Below are the code and all the weights of a small trained network. Each question names an input and a class and asks about switching units off, where a switched-off unit gives its printed mean instead of its output.

import numpy as np


def w(rows, s, z=0):
    codes = np.array(rows[::2]) - 128.0
    scale = np.full(codes.shape[1], s)
    scale[-1] = z or s
    return codes * scale


def f(y):
    return np.maximum(y, 0)


def log_softmax(a):
    a = a - a.max(-1, keepdims=True)
    return a - np.log(np.exp(a).sum(-1, keepdims=True))


def net(x, mask):
    res = np.array(x, float).reshape(1, 6) / 4 @ E
    y = f(res @ A[0][:, :-1].T + A[0][:, -1])
    res = res + np.where(mask, y, B[0][:, -1]) @ B[0][:, :-1]
    return log_softmax(res[-1] @ U[:, :-1].T + U[:, -1])


A, B = {}, {}
E = w([
[200,109,122,21,108,61],'x0',
[111,227,92,155,126,34],'x1',
[139,69,24,169,104,114],'x2',
[4,95,129,66,68,89],'x3',
[127,122,132,132,131,122],'x4',
[129,132,125,125,124,133],'x5',
],0.013)
A[0] = w([
[55,98,101,89,123,125,100],'neuron 0',
[160,132,125,133,184,144,105],'neuron 1',
[202,136,106,179,115,148,140],'neuron 2',
[138,177,132,153,107,84,90],'neuron 3',
[166,152,104,173,176,176,126],'neuron 4',
[142,105,67,123,116,115,64],'neuron 5',
[152,88,128,103,149,197,87],'neuron 6',
[75,168,203,146,180,155,84],'neuron 7',
[134,161,214,101,153,121,2],'neuron 8',
[125,167,250,107,129,124,72],'neuron 9',
[194,142,121,156,198,131,121],'neuron 10',
[76,113,130,108,88,98,114],'neuron 11',
[115,201,97,159,119,67,83],'neuron 12',
[120,197,99,139,139,74,101],'neuron 13',
[123,66,152,137,138,170,61],'neuron 14',
[136,122,131,134,145,119,57],'neuron 15',
[120,147,117,148,114,162,89],'neuron 16',
[170,109,150,63,141,97,73],'neuron 17',
[65,170,113,184,146,164,70],'neuron 18',
[132,198,121,161,110,55,108],'neuron 19',
[141,105,74,163,78,111,62],'neuron 20',
[214,141,137,147,151,148,98],'neuron 21',
[156,138,128,68,115,107,46],'neuron 22',
[61,99,97,107,84,132,122],'neuron 23',
[131,78,69,149,149,113,34],'neuron 24',
[149,64,36,146,113,125,65],'neuron 25',
[186,79,141,64,103,129,93],'neuron 26',
[151,30,190,117,89,188,107],'neuron 27',
[202,145,136,138,193,129,128],'neuron 28',
[149,130,127,109,126,81,83],'neuron 29',
[199,126,125,81,111,88,70],'neuron 30',
[93,120,133,190,121,162,80],'neuron 31',
[122,129,125,132,145,105,100],'neuron 32',
[128,103,32,163,101,142,55],'neuron 33',
[79,119,123,163,186,176,64],'neuron 34',
[23,103,117,78,77,138,110],'neuron 35',
[136,189,194,89,126,154,10],'neuron 36',
[129,58,36,176,112,119,73],'neuron 37',
[193,144,114,144,137,164,129],'neuron 38',
[102,117,156,223,100,152,79],'neuron 39',
[177,116,115,85,112,70,72],'neuron 40',
[76,121,180,100,112,108,98],'neuron 41',
],0.015,0.0053)
B[0] = w([
[105,132,130,112,131,61,209],'neuron 0',
[95,134,141,116,155,93,158],'neuron 1',
[89,145,145,90,131,61,181],'neuron 2',
[91,99,71,102,197,175,170],'neuron 3',
[99,117,129,106,110,65,185],'neuron 4',
[185,172,155,126,133,144,165],'neuron 5',
[103,121,43,89,176,160,185],'neuron 6',
[200,150,167,134,93,149,195],'neuron 7',
[207,191,162,116,134,137,175],'neuron 8',
[215,213,180,109,179,148,202],'neuron 9',
[62,130,129,125,125,75,182],'neuron 10',
[79,130,143,106,144,81,204],'neuron 11',
[118,96,67,93,157,188,204],'neuron 12',
[105,80,59,98,180,189,194],'neuron 13',
[109,96,65,104,150,168,178],'neuron 14',
[129,121,129,118,130,122,130],'neuron 15',
[119,111,142,151,91,127,149],'neuron 16',
[156,96,155,187,75,166,187],'neuron 17',
[106,90,150,187,51,157,199],'neuron 18',
[81,85,46,109,184,186,202],'neuron 19',
[176,179,168,111,148,147,174],'neuron 20',
[75,125,137,111,131,72,180],'neuron 21',
[143,128,128,190,94,143,171],'neuron 22',
[88,160,141,108,131,53,215],'neuron 23',
[192,166,151,148,148,133,167],'neuron 24',
[196,171,181,99,157,148,198],'neuron 25',
[94,67,130,160,70,165,203],'neuron 26',
[101,82,2,68,236,196,227],'neuron 27',
[90,128,115,116,134,47,181],'neuron 28',
[150,73,122,153,90,142,158],'neuron 29',
[98,81,165,200,23,146,183],'neuron 30',
[129,76,152,154,70,137,182],'neuron 31',
[114,134,126,146,138,135,138],'neuron 32',
[215,181,190,131,140,139,192],'neuron 33',
[137,78,122,191,59,152,179],'neuron 34',
[58,119,123,108,136,51,255],'neuron 35',
[196,192,191,110,137,138,175],'neuron 36',
[205,201,189,117,147,161,208],'neuron 37',
[60,139,142,102,129,74,173],'neuron 38',
[119,73,152,193,65,155,190],'neuron 39',
[119,94,145,184,57,166,184],'neuron 40',
[107,140,166,141,159,76,196],'neuron 41',
],0.0098,0.02)
U = w([
[88,149,133,125,139,5,169],'0',
[114,120,53,120,187,184,123],'1',
[123,111,148,175,32,150,13],'2',
[182,211,179,125,158,132,254],'3',
],0.019,0.00067)

Each question gives the input, the list of numbers given to net, and the class t.
The units are the neurons (one row each of A and B). Each row of codes is followed by its name. A weight is (code - 128) times the scale printed after its matrix; where a second scale follows, it is the last column's (A, B and U).
mask holds one flag per neuron, in row order. A switched-off neuron (its flag False) gives its mean, the last column of its row in B, instead of its output. The means were averaged over made-up inputs and are rounded, as every weight is.
A unit's drop is (log p(t) with every unit on - log p(t) with that unit switched off) / (log p(t) with every unit on - log p(t) with every unit switched off).
The circuit of an input: a set's keep is (log p(t) with only the set's units on - log p(t) with every unit switched off) / (log p(t) with every unit on - log p(t) with every unit switched off). Starting from the 12 units with the biggest drops (on a tie, the unit counted first), units are removed one at a time, each time the one whose removal leaves the highest keep (on an exact tie, the one counted first), for as long as the keep stays at least 0.8.
units of the circuit, in order: the units of the circuit, biggest drop first
unit that matters most: the unit with the biggest drop
top k neurons: the k neurons with the biggest drops, biggest first
drop when u is switched off: that unit's drop, to one decimal
input [2,-5,6,1,-6,-8], class 3: unit that matters most -> neuron 37
input [-7,-8,-8,4,0,6], class 1: top 3 neurons -> neuron 27; neuron 14; neuron 6
input [5,4,0,0,-6,8], class 2: top 3 neurons -> neuron 27; neuron 30; neuron 40
input [-8,7,-6,4,8,1], class 2: top 3 neurons -> neuron 18; neuron 27; neuron 7
input [-2,-2,-3,0,4,1], class 3: top 3 neurons -> neuron 19; neuron 13; neuron 12
input [8,2,4,-8,1,8], class 0: top 2 neurons -> neuron 28; neuron 2
input [7,-2,-7,1,-4,-1], class 2: top 3 neurons -> neuron 30; neuron 26; neuron 17
input [-4,1,-8,-8,4,-4], class 0: top 4 neurons -> neuron 28; neuron 10; neuron 4; neuron 21
input [-4,5,-6,1,2,8], class 3: top 2 neurons -> neuron 27; neuron 9
input [2,8,-8,3,-3,-2], class 1: top 2 neurons -> neuron 19; neuron 13
input [-7,7,-3,-4,-3,-7], class 1: top 4 neurons -> neuron 19; neuron 13; neuron 12; neuron 3
input [3,-8,-1,-8,-1,-7], class 0: top 2 neurons -> neuron 28; neuron 21
input [0,7,-7,-2,-5,4], class 1: top 4 neurons -> neuron 19; neuron 13; neuron 12; neuron 3
input [1,6,-1,5,-1,4], class 1: units of the circuit, in order -> neuron 19
input [-5,8,-8,1,6,6], class 1: top 3 neurons -> neuron 19; neuron 13; neuron 12
input [-2,5,1,4,4,1], class 1: top 3 neurons -> neuron 12; neuron 19; neuron 13
input [0,0,4,0,4,-2], class 3: drop when neuron 31 is switched off -> 0.0
input [5,5,3,3,0,3], class 1: drop when neuron 12 is switched off -> 0.2
input [-8,-2,-7,-5,-3,4], class 2: drop when neuron 34 is switched off -> 0.1
input [-6,-5,6,7,-4,8], class 0: drop when neuron 23 is switched off -> 0.2
input [5,1,6,-2,3,-2], class 3: unit that matters most -> neuron 25
